Here is a tiny trained network, its code and every weight. The questions are about switching its units off for an input and a class, where a switched-off unit gives its printed mean instead of its output.

import numpy as np


def w(rows, s, z=0):
    codes = np.array(rows[::2]) - 128.0
    scale = np.full(codes.shape[1], s)
    scale[-1] = z or s
    return codes * scale


def norm(h):
    return h / np.sqrt((h * h).mean(-1, keepdims=True) + 1e-5)


def f(y):
    return y / 2 * (1 + np.tanh(0.7978845608 * (y + 0.044715 * y**3)))


def log_softmax(a):
    a = a - a.max(-1, keepdims=True)
    return a - np.log(np.exp(a).sum(-1, keepdims=True))


def net(x, mask):
    res = np.array(x, float).reshape(1, 3) / 4 @ E
    u = 0
    for l in range(3):
        y = f(norm(res) @ A[l][:, :-1].T + A[l][:, -1])
        res = res + np.where(mask[u : u + 10], y, B[l][:, -1]) @ B[l][:, :-1]
        u += 10
    return log_softmax(norm(res)[-1] @ U[:, :-1].T + U[:, -1])


A, B = {}, {}
E = w([
[142,211,201,182,154,165,141,141,164,202],'x0',
[253,143,120,27,138,106,157,118,77,200],'x1',
[128,130,138,106,158,22,188,172,197,114],'x2',
],0.0042)
A[0] = w([
[99,106,105,137,121,136,89,163,131,214,2],'L0N1',
[120,100,134,86,194,12,215,171,205,95,145],'L0N2',
[236,153,123,19,157,132,164,109,66,234,139],'L0N3',
[63,100,135,197,154,156,89,85,224,79,102],'L0N4',
[75,107,70,121,50,250,51,75,73,178,128],'L0N5',
[53,142,178,171,100,157,79,143,183,78,87],'L0N6',
[76,132,119,219,120,171,108,171,196,21,100],'L0N7',
[154,241,187,212,184,207,160,172,188,202,142],'L0N8',
[156,121,162,156,67,162,61,96,80,153,86],'L0N9',
[133,91,147,162,159,113,111,99,120,162,7],'L0N10',
],0.0022,0.0048)
B[0] = w([
[104,109,83,85,152,119,219,75,218,161,60],'L0N1',
[201,115,106,181,161,221,104,101,108,71,217],'L0N2',
[85,166,170,150,69,100,119,111,103,41,251],'L0N3',
[153,150,184,75,77,102,167,77,91,99,157],'L0N4',
[181,115,129,166,231,110,166,126,112,75,194],'L0N5',
[133,166,136,92,117,87,160,78,94,120,136],'L0N6',
[137,170,162,93,93,90,173,84,64,109,171],'L0N7',
[95,3,129,69,124,120,99,170,87,132,212],'L0N8',
[169,117,94,150,191,131,187,131,175,119,112],'L0N9',
[104,122,63,116,99,119,219,104,202,203,60],'L0N10',
],0.004,0.0024)
A[1] = w([
[112,188,180,140,142,140,119,144,160,195,46],'L1N1',
[166,118,87,142,169,129,100,173,182,111,119],'L1N2',
[108,58,18,80,78,110,141,117,160,120,6],'L1N3',
[134,133,126,109,148,68,176,170,200,109,64],'L1N4',
[133,126,108,119,162,52,170,162,220,120,51],'L1N5',
[124,133,152,117,118,145,52,169,114,82,100],'L1N6',
[115,157,119,143,130,136,117,121,161,171,17],'L1N7',
[116,166,166,162,135,160,158,153,184,254,53],'L1N8',
[206,146,110,40,132,116,136,110,114,190,72],'L1N9',
[117,121,97,103,134,100,151,74,99,84,102],'L1N10',
],0.0052,0.002)
B[1] = w([
[102,63,115,78,141,120,59,170,105,122,159],'L1N1',
[121,121,148,187,117,121,140,131,74,152,145],'L1N2',
[70,90,172,83,173,144,72,191,121,188,172],'L1N3',
[177,139,81,161,169,232,99,66,62,82,166],'L1N4',
[159,127,112,153,184,255,80,49,114,101,169],'L1N5',
[152,112,124,144,168,94,186,134,163,150,254],'L1N6',
[51,122,104,47,129,175,56,83,107,91,67],'L1N7',
[86,40,134,46,171,130,69,168,103,109,178],'L1N8',
[49,211,149,124,68,120,157,83,225,46,248],'L1N9',
[131,113,180,117,150,138,106,171,158,204,222],'L1N10',
],0.0052,0.0021)
A[2] = w([
[135,92,99,111,120,142,109,115,92,120,85],'L2N1',
[110,58,2,93,117,68,97,116,91,110,84],'L2N2',
[14,166,135,205,85,126,136,105,221,103,43],'L2N3',
[168,242,96,55,83,120,135,122,147,184,82],'L2N4',
[146,146,60,161,143,233,128,57,81,179,49],'L2N5',
[178,97,157,176,132,40,224,146,144,193,113],'L2N6',
[138,130,83,121,140,97,148,178,150,95,159],'L2N7',
[96,44,110,50,151,145,84,169,146,140,53],'L2N8',
[24,117,120,176,112,137,124,116,161,92,102],'L2N9',
[189,127,88,175,160,238,91,51,128,119,2],'L2N10',
],0.0049,0.0024)
B[2] = w([
[113,147,166,110,180,142,128,147,187,129,138],'L2N1',
[72,142,216,100,173,183,94,164,159,180,186],'L2N2',
[178,208,142,26,35,69,202,61,132,72,247],'L2N3',
[70,130,171,131,75,74,200,55,159,56,234],'L2N4',
[165,107,78,155,228,163,136,82,240,27,179],'L2N5',
[126,131,119,252,100,110,159,166,126,203,203],'L2N6',
[144,162,161,181,130,186,125,115,70,163,173],'L2N7',
[65,96,193,110,150,163,62,164,59,188,254],'L2N8',
[232,188,141,15,107,103,147,105,128,166,245],'L2N9',
[206,109,53,149,240,180,176,81,172,79,247],'L2N10',
],0.0042,0.0017)
U = w([
[135,197,170,63,15,74,173,72,121,70,192],'0',
[74,61,181,66,165,155,44,197,86,174,183],'1',
[199,121,74,174,213,200,136,78,140,65,163],'2',
[138,124,118,254,92,78,163,180,108,210,140],'3',
[102,145,16,121,95,122,116,139,173,189,20],'4',
[100,150,30,124,102,122,122,141,182,192,4],'5',
],0.0095,0.0038)

Each question gives the input, the list of numbers given to net, and the class t.
The units are the neurons (one row each of A and B). Each row of codes is followed by its name. A weight is (code - 128) times the scale printed after its matrix; where a second scale follows, it is the last column's (A, B and U).
mask holds one flag per neuron, layer by layer. A switched-off neuron (its flag False) gives its mean, the last column of its row in B, instead of its output. The means were averaged over made-up inputs and are rounded, as every weight is.
A unit's drop is (log p(t) with every unit on - log p(t) with that unit switched off) / (log p(t) with every unit on - log p(t) with every unit switched off).
The circuit of an input: a set's keep is (log p(t) with only the set's units on - log p(t) with every unit switched off) / (log p(t) with every unit on - log p(t) with every unit switched off). Starting from the 12 units with the biggest drops (on a tie, the unit counted first), units are removed one at a time, each time the one whose removal leaves the highest keep (on an exact tie, the one counted first), for as long as the keep stays at least 0.8.
circuit, biggest first: the units of the circuit, biggest drop first
most important unit: the unit with the biggest drop
k most important neurons: the k neurons with the biggest drops, biggest first
top k neurons in layer l: the k neurons of layer l with the biggest drops, biggest first
input [-5,4,6], class 2: circuit, biggest first => L1N4, L1N5
input [-3,-1,4], class 2: most important unit => L0N8
input [-4,-3,-1], class 1: 3 most important neurons => L1N9, L0N3, L1N3
input [-3,-2,-2], class 3: top 2 neurons in layer 0 => L0N8, L0N5
input [-4,-4,-2], class 0: top 2 neurons in layer 1 => L1N1, L1N8
input [7,4,7], class 1: circuit, biggest first => L1N8, L1N1
input [-6,-7,-2], class 0: 2 most important neurons => L0N8, L2N3
input [7,6,-6], class 1: top 3 neurons in layer 0 => L0N2, L0N7, L0N4
input [-1,-4,5], class 2: 3 most important neurons => L0N3, L1N4, L1N5
input [8,8,-7], class 0: circuit, biggest first => L1N9, L2N4
input [6,-6,6], class 0: top 3 neurons in layer 0 => L0N5, L0N7, L0N4
input [-2,4,5], class 2: top 2 neurons in layer 0 => L0N7, L0N4
input [-3,-6,7], class 2: top 3 neurons in layer 0 => L0N3, L0N8, L0N2
input [8,-8,-4], class 0: circuit, biggest first => L2N3
input [1,3,1], class 3: 2 most important neurons => L0N3, L2N6
input [6,-6,-4], class 0: top 2 neurons in layer 1 => L1N10, L1N3
input [8,6,1], class 1: 2 most important neurons => L1N8, L1N1
input [-5,4,0], class 1: 2 most important neurons => L1N3, L0N7
input [-6,-7,-3], class 0: 2 most important neurons => L0N8, L2N3
input [-8,2,7], class 1: most important unit => L1N3
